Below is a small trained network, with its code and all its weights. Each question gives an input and a target symbol and asks what happens when units are switched off, that is, made to give their printed mean instead of their output.

import numpy as np


def w(rows, s, z=0):
    codes = np.array(rows[::2]) - 128.0
    scale = np.full(codes.shape[1], s)
    scale[-1] = z or s
    return codes * scale


def f(y):
    return y / 2 * (1 + np.tanh(0.7978845608 * (y + 0.044715 * y**3)))


def softmax(a):
    e = np.exp(a - a.max(-1, keepdims=True))
    return e / e.sum(-1, keepdims=True)


def log_softmax(a):
    a = a - a.max(-1, keepdims=True)
    return a - np.log(np.exp(a).sum(-1, keepdims=True))


def net(x, mask):
    ids = ['Ψαβγεζηθμξπστω'.index(c) for c in x.split()]
    T = len(ids)
    res = E[ids] + P[:T]
    u = 0
    for l in range(2):
        r = res
        for j in range(2):
            rows = slice(4 * j, 4 * j + 4)
            q, k, v = (r @ M[l][rows].T for M in (Q, K, V))
            z = softmax(np.where(np.tri(T) > 0, q @ k.T / 4**0.5, -1e9)) @ v
            o = O[l][rows]
            res = res + np.where(mask[u + j], z, o[:, -1]) @ o[:, :-1]
        u += 2
        y = f(res @ A[l][:, :-1].T + A[l][:, -1])
        res = res + np.where(mask[u : u + 16], y, B[l][:, -1]) @ B[l][:, :-1]
        u += 16
    return log_softmax(res[-1] @ U[:, :-1].T + U[:, -1])


Q, K, V, O, A, B = {}, {}, {}, {}, {}, {}
E = w([
[125,169,43,115,167,105,99,89,151,119,199,63],'Ψ',
[142,99,154,117,124,142,78,156,70,141,132,44],'α',
[112,90,130,137,147,122,122,155,54,115,176,68],'β',
[83,123,95,91,181,148,95,131,118,133,114,61],'γ',
[124,125,102,115,142,182,72,56,139,146,131,74],'ε',
[127,102,33,105,108,159,185,104,38,127,156,75],'ζ',
[107,184,123,137,143,167,49,76,196,144,145,81],'η',
[80,190,31,116,83,103,31,118,68,135,114,130],'θ',
[142,141,147,147,75,195,97,54,170,121,170,87],'μ',
[74,148,146,202,65,122,115,167,108,104,135,71],'ξ',
[136,147,214,10,169,116,179,63,126,132,119,142],'π',
[103,53,153,157,45,58,172,142,117,83,106,125],'σ',
[115,130,207,84,98,140,62,97,195,157,44,154],'τ',
[69,123,98,179,95,55,249,203,144,182,114,137],'ω',
],0.02)
P = w([
[130,78,214,203,134,15,82,134,19,241,190,32],'0',
[78,84,172,170,145,81,98,83,87,174,200,99],'1',
[64,128,174,112,113,143,124,112,119,162,166,126],'2',
[70,159,144,121,113,157,128,103,137,94,124,136],'3',
[87,165,128,153,121,173,112,89,135,55,105,156],'4',
[100,177,101,189,130,175,120,66,147,2,79,163],'5',
],0.0089)
Q[0] = w([
[68,113,97,132,114,143,120,109,167,176,135,123],'0.h1',
[91,81,172,168,88,126,135,97,153,156,41,52],'0.h1',
[195,105,149,166,93,112,235,144,74,153,84,147],'0.h1',
[132,150,153,148,119,93,115,93,152,159,96,144],'0.h1',
[166,114,44,189,181,155,163,178,154,133,119,190],'0.h2',
[111,195,169,148,148,155,119,108,80,2,118,103],'0.h2',
[89,152,152,106,65,70,206,114,179,95,160,140],'0.h2',
[28,118,138,173,74,118,128,64,135,129,155,122],'0.h2',
],0.0087)
K[0] = w([
[111,186,111,188,112,134,136,120,167,179,139,112],'0.h1',
[107,143,146,179,143,193,146,182,166,96,61,123],'0.h1',
[171,47,130,125,97,151,180,162,107,128,138,125],'0.h1',
[140,165,156,152,77,74,158,128,168,150,138,187],'0.h1',
[163,107,38,110,149,130,121,191,149,153,216,80],'0.h2',
[38,169,137,68,60,201,156,125,175,1,101,189],'0.h2',
[93,104,156,137,163,129,135,119,128,174,39,214],'0.h2',
[132,186,132,186,62,107,227,112,224,93,72,173],'0.h2',
],0.0075)
V[0] = w([
[77,254,251,127,114,95,146,147,127,59,180,118],'0.h1',
[65,53,105,195,105,138,114,154,166,177,150,91],'0.h1',
[103,217,163,131,179,56,90,132,174,136,119,149],'0.h1',
[141,71,128,87,132,63,207,94,57,147,138,171],'0.h1',
[12,118,162,101,200,91,163,169,79,104,132,205],'0.h2',
[187,141,232,127,2,114,208,80,123,98,172,145],'0.h2',
[76,170,179,200,125,80,109,56,178,155,105,160],'0.h2',
[93,176,120,145,194,151,48,97,99,216,82,128],'0.h2',
],0.0055)
O[0] = w([
[129,75,53,172,137,122,183,208,76,147,98,148,224],'0.h1',
[170,149,177,160,129,148,90,190,153,154,183,61,160],'0.h1',
[144,42,188,160,146,80,145,156,73,177,77,157,129],'0.h1',
[187,138,134,24,173,184,62,195,154,231,67,166,173],'0.h1',
[90,135,64,219,127,160,80,106,137,196,167,150,200],'0.h2',
[1,157,130,163,104,67,103,34,129,116,179,143,255],'0.h2',
[86,153,147,212,74,95,171,69,125,141,91,63,210],'0.h2',
[188,60,173,141,46,202,119,102,97,98,76,46,159],'0.h2',
],0.0071,0.0055)
A[0] = w([
[125,157,146,78,184,73,161,162,76,145,110,71,118],'0.n1',
[238,32,94,127,162,57,98,111,156,134,74,191,107],'0.n2',
[165,88,120,189,108,84,179,181,160,91,178,172,87],'0.n3',
[118,60,136,109,129,130,188,110,134,143,57,199,19],'0.n4',
[81,112,130,114,140,102,170,171,159,86,43,117,34],'0.n5',
[190,142,145,143,101,190,67,152,83,75,119,130,177],'0.n6',
[114,119,134,119,157,156,159,136,134,112,71,205,1],'0.n7',
[126,167,89,140,71,138,188,92,51,151,151,129,128],'0.n8',
[111,140,231,42,196,105,152,93,156,120,162,146,106],'0.n9',
[120,117,102,57,135,186,162,89,186,126,109,215,51],'0.n10',
[127,186,118,186,133,234,121,117,255,66,165,55,74],'0.n11',
[141,125,144,109,167,161,138,108,199,140,55,119,170],'0.n12',
[104,108,79,153,146,96,90,97,191,170,128,112,164],'0.n13',
[66,112,105,156,149,169,96,149,125,103,136,118,20],'0.n14',
[190,122,81,141,148,142,144,175,96,156,126,88,53],'0.n15',
[153,217,87,139,120,99,110,139,162,138,169,144,117],'0.n16',
],0.008,0.0037)
B[0] = w([
[156,106,159,144,108,85,53,64,134,165,161,93,183],'0.n1',
[138,161,184,178,58,159,136,52,92,145,184,107,127],'0.n2',
[94,98,107,43,149,162,118,198,122,125,68,156,154],'0.n3',
[130,169,123,142,192,181,69,228,169,109,147,145,188],'0.n4',
[125,141,97,86,136,174,159,131,131,159,138,156,130],'0.n5',
[21,1,60,95,210,127,190,141,130,89,100,192,159],'0.n6',
[163,153,103,182,155,149,54,194,115,160,95,156,144],'0.n7',
[122,157,110,77,159,97,62,127,168,209,77,85,253],'0.n8',
[92,98,75,227,149,166,87,68,184,72,107,75,250],'0.n9',
[125,135,152,67,217,178,51,200,120,142,135,202,192],'0.n10',
[114,123,122,90,181,151,111,245,62,133,129,130,238],'0.n11',
[102,34,119,213,158,112,141,186,101,108,164,139,156],'0.n12',
[121,46,172,95,46,108,138,104,99,151,92,118,192],'0.n13',
[156,207,59,63,123,166,102,88,166,210,176,144,161],'0.n14',
[138,50,129,187,109,71,82,103,139,152,98,141,144],'0.n15',
[150,70,196,112,191,205,149,156,95,155,47,167,142],'0.n16',
],0.0063,0.0071)
Q[1] = w([
[118,146,68,133,119,155,110,137,59,41,111,110],'1.h1',
[83,123,74,139,108,90,102,129,94,131,97,209],'1.h1',
[249,148,122,126,85,85,156,160,132,48,206,184],'1.h1',
[147,159,167,130,24,138,102,162,166,206,139,103],'1.h1',
[104,118,130,163,73,120,156,98,147,145,93,150],'1.h2',
[143,123,164,167,100,102,88,96,128,145,112,181],'1.h2',
[125,75,85,89,159,109,145,118,109,153,160,124],'1.h2',
[146,136,93,108,151,152,130,177,78,111,91,179],'1.h2',
],0.011)
K[1] = w([
[20,234,121,141,188,192,151,162,181,57,124,115],'1.h1',
[197,148,149,112,140,171,224,137,133,68,99,176],'1.h1',
[158,100,120,85,157,163,33,132,17,133,193,2],'1.h1',
[106,69,193,128,182,104,120,106,102,194,161,136],'1.h1',
[111,125,138,152,110,114,153,112,183,153,110,109],'1.h2',
[140,99,164,113,160,139,132,120,167,131,137,138],'1.h2',
[123,153,67,80,142,69,140,106,85,133,24,138],'1.h2',
[181,177,101,167,145,139,138,163,178,132,84,167],'1.h2',
],0.0091)
V[1] = w([
[164,167,72,70,185,98,151,132,104,114,191,96],'1.h1',
[105,115,167,57,57,60,104,136,99,39,136,182],'1.h1',
[169,94,174,105,194,150,133,66,194,81,52,162],'1.h1',
[130,88,160,74,92,119,185,175,203,143,83,166],'1.h1',
[166,137,129,69,185,109,167,159,161,185,144,79],'1.h2',
[124,141,127,172,113,138,116,168,141,118,190,116],'1.h2',
[87,100,183,151,112,144,143,154,155,107,152,81],'1.h2',
[96,97,254,85,212,182,141,76,156,64,115,214],'1.h2',
],0.007)
O[1] = w([
[90,110,96,144,156,50,62,116,71,44,204,85,2],'1.h1',
[108,158,211,64,137,61,23,117,186,137,79,44,35],'1.h1',
[129,102,153,128,228,130,146,106,103,198,148,56,119],'1.h1',
[171,42,72,119,115,160,138,153,253,160,179,92,74],'1.h1',
[153,128,153,215,120,161,145,111,131,93,167,116,141],'1.h2',
[203,142,130,114,173,144,71,101,130,202,126,125,115],'1.h2',
[169,122,155,77,146,198,134,134,109,136,141,197,161],'1.h2',
[150,158,126,123,119,123,170,207,123,136,178,89,56],'1.h2',
],0.0076,0.0098)
A[1] = w([
[144,128,162,178,126,40,96,194,89,156,118,111,53],'1.n1',
[137,101,86,131,112,124,77,143,199,142,168,127,202],'1.n2',
[150,164,144,106,61,114,123,112,105,64,112,137,64],'1.n3',
[190,110,153,105,120,141,143,140,164,63,129,80,176],'1.n4',
[149,137,139,173,85,148,122,138,154,89,134,89,117],'1.n5',
[151,151,102,180,130,120,88,123,104,135,153,147,163],'1.n6',
[115,131,182,84,120,93,133,113,84,81,109,48,80],'1.n7',
[142,186,107,61,138,153,147,130,135,104,167,108,20],'1.n8',
[55,130,83,147,78,139,123,94,162,175,142,92,253],'1.n9',
[129,73,118,125,110,121,119,174,104,61,110,116,115],'1.n10',
[112,119,113,133,109,120,136,98,132,66,203,37,85],'1.n11',
[185,113,84,149,126,117,181,145,72,124,109,127,183],'1.n12',
[103,190,135,147,125,136,156,250,131,127,146,73,119],'1.n13',
[126,106,158,162,137,162,108,69,153,94,130,109,101],'1.n14',
[108,102,134,173,69,141,118,62,117,119,112,103,39],'1.n15',
[168,133,157,165,109,54,146,66,160,108,144,119,131],'1.n16',
],0.011,0.0037)
B[1] = w([
[151,167,117,94,109,102,155,70,129,137,156,151,139],'1.n1',
[126,106,160,92,149,99,146,122,124,71,120,153,163],'1.n2',
[176,171,110,144,110,158,130,155,88,58,114,72,158],'1.n3',
[118,135,157,114,156,189,114,131,128,122,146,179,129],'1.n4',
[152,108,127,116,108,144,166,118,134,129,111,174,133],'1.n5',
[129,99,129,109,128,160,121,94,165,102,125,108,157],'1.n6',
[150,174,135,45,216,139,176,113,151,116,149,152,152],'1.n7',
[122,144,110,146,179,134,109,172,162,143,109,150,131],'1.n8',
[151,119,210,140,138,116,147,121,135,111,127,146,252],'1.n9',
[168,103,122,94,129,108,114,133,118,82,108,106,148],'1.n10',
[76,115,141,146,125,158,180,131,171,83,107,80,145],'1.n11',
[106,149,183,158,124,100,82,112,114,102,152,124,152],'1.n12',
[133,82,95,103,67,43,132,71,122,176,92,152,149],'1.n13',
[150,129,125,122,92,83,128,106,105,145,152,83,165],'1.n14',
[105,137,70,112,135,95,155,151,141,140,135,140,199],'1.n15',
[109,99,116,244,242,114,120,144,133,91,87,106,127],'1.n16',
],0.011,0.016)
U = w([
[142,74,235,121,76,115,209,34,40,69,67,119,244],'Ψ',
[99,111,226,169,228,229,68,223,109,56,38,169,110],'α',
[95,78,60,71,158,86,132,217,111,142,56,152,148],'β',
[48,61,114,126,96,116,163,137,147,90,146,71,69],'γ',
[179,50,169,178,136,109,82,180,95,111,119,102,98],'ε',
[3,148,125,147,151,139,163,91,67,169,148,176,150],'ζ',
[177,126,129,190,157,76,151,134,149,111,97,113,49],'η',
[149,116,122,127,109,97,74,122,140,114,194,163,120],'θ',
[142,141,107,168,74,130,125,144,102,93,75,141,93],'μ',
[180,100,144,64,133,99,145,135,96,135,150,151,2],'ξ',
[80,148,194,109,116,57,45,168,188,107,128,129,133],'π',
[158,109,120,124,105,148,168,137,181,176,42,36,113],'σ',
[181,81,124,146,136,131,191,120,151,84,139,215,59],'τ',
[132,202,139,90,134,87,198,170,140,118,142,107,73],'ω',
],0.0055,0.0052)

Each question gives the input, a string of symbols that net reads in full, and the target symbol t.
The units are the heads (4 rows each of Q, K, V and O) and the neurons (one row each of A and B). Each row of codes is followed by its name. A weight is (code - 128) times the scale printed after its matrix; where a second scale follows, it is the last column's (O, A, B and U).
mask holds one flag per unit, layer by layer, with each layer's heads first. A switched-off unit (its flag False) gives its mean, the last column of its rows in O or B, instead of its output. The means were averaged over made-up inputs and are rounded, as every weight is.
A unit's drop is (log p(t) with every unit on - log p(t) with that unit switched off) / (log p(t) with every unit on - log p(t) with every unit switched off).
The circuit of an input: a set's keep is (log p(t) with only the set's units on - log p(t) with every unit switched off) / (log p(t) with every unit on - log p(t) with every unit switched off). Starting from the 12 units with the biggest drops (on a tie, the unit counted first), units are removed one at a time, each time the one whose removal leaves the highest keep (on an exact tie, the one counted first), for as long as the keep stays at least 0.8.
circuit, biggest first: the units of the circuit, biggest drop first
top k neurons: the k neurons with the biggest drops, biggest first
which heads matter: for each layer, one digit per head in row order, 1 if its drop is at least 0.15 and else 0, layers parted by /
input μ γ π μ, target ζ: which heads matter	00 / 10
input ξ τ σ ζ ζ θ, target Ψ: circuit, biggest first	1.n9; 0.h1
input π π ω π τ, target τ: which heads matter	01 / 10
input ξ π σ π, target π: circuit, biggest first	1.h1; 0.h2
input ξ π α ζ β, target γ: which heads matter	11 / 11
input η π η β π ω, target τ: circuit, biggest first	1.h1; 0.h2
input ξ ζ η γ, target Ψ: circuit, biggest first	0.h1; 1.h1
input π γ ξ ζ, target μ: which heads matter	10 / 10
input ε ζ α θ, target β: which heads matter	01 / 11
input γ η π β, target ζ: circuit, biggest first	0.n9; 1.h1; 0.h2
input π π π, target β: top 3 neurons	0.n10; 1.n13; 0.n4
input α π ζ π η, target ζ: circuit, biggest first	0.h1; 1.n15
input ξ π ω μ Ψ, target τ: top 3 neurons	0.n16; 0.n11; 0.n3
input ω ξ ζ γ, target μ: which heads matter	11 / 10
input α ω η τ π, target σ: which heads matter	10 / 10
input π π τ ζ ζ, target α: which heads matter	11 / 00
input γ τ α Ψ, target σ: circuit, biggest first	1.h1; 0.h2
input β ζ ξ ξ Ψ, target μ: which heads matter	10 / 10
input ω ξ π ξ η, target Ψ: which heads matter	10 / 00
input π ω ζ ζ, target α: top 2 neurons	1.n8; 1.n15
input ζ ζ ζ η β ζ, target β: which heads matter	11 / 01
input π ζ θ α, target β: which heads matter	01 / 11
input π π ζ π ζ ζ, target ζ: which heads matter	00 / 11
input ξ π ω π, target τ: which heads matter	00 / 10
input ζ π π ζ η γ, target Ψ: which heads matter	11 / 00
input ξ μ π γ π, target ζ: which heads matter	00 / 10
input π ζ ζ ξ η, target μ: which heads matter	10 / 10
input ξ β γ, target μ: top 2 neurons	1.n3; 1.n9
input π ζ π, target α: circuit, biggest first	0.h1; 0.n10
input σ μ π π π η, target ζ: top neuron	0.n11
input τ μ π τ ζ, target σ: top neuron	0.n8
input ξ α ξ ζ, target μ: top 2 neurons	1.n3; 1.n15
input γ ζ π π γ, target ζ: top neuron	0.n9
input ζ α ξ ζ ξ, target μ: top 2 neurons	0.n9; 1.n3
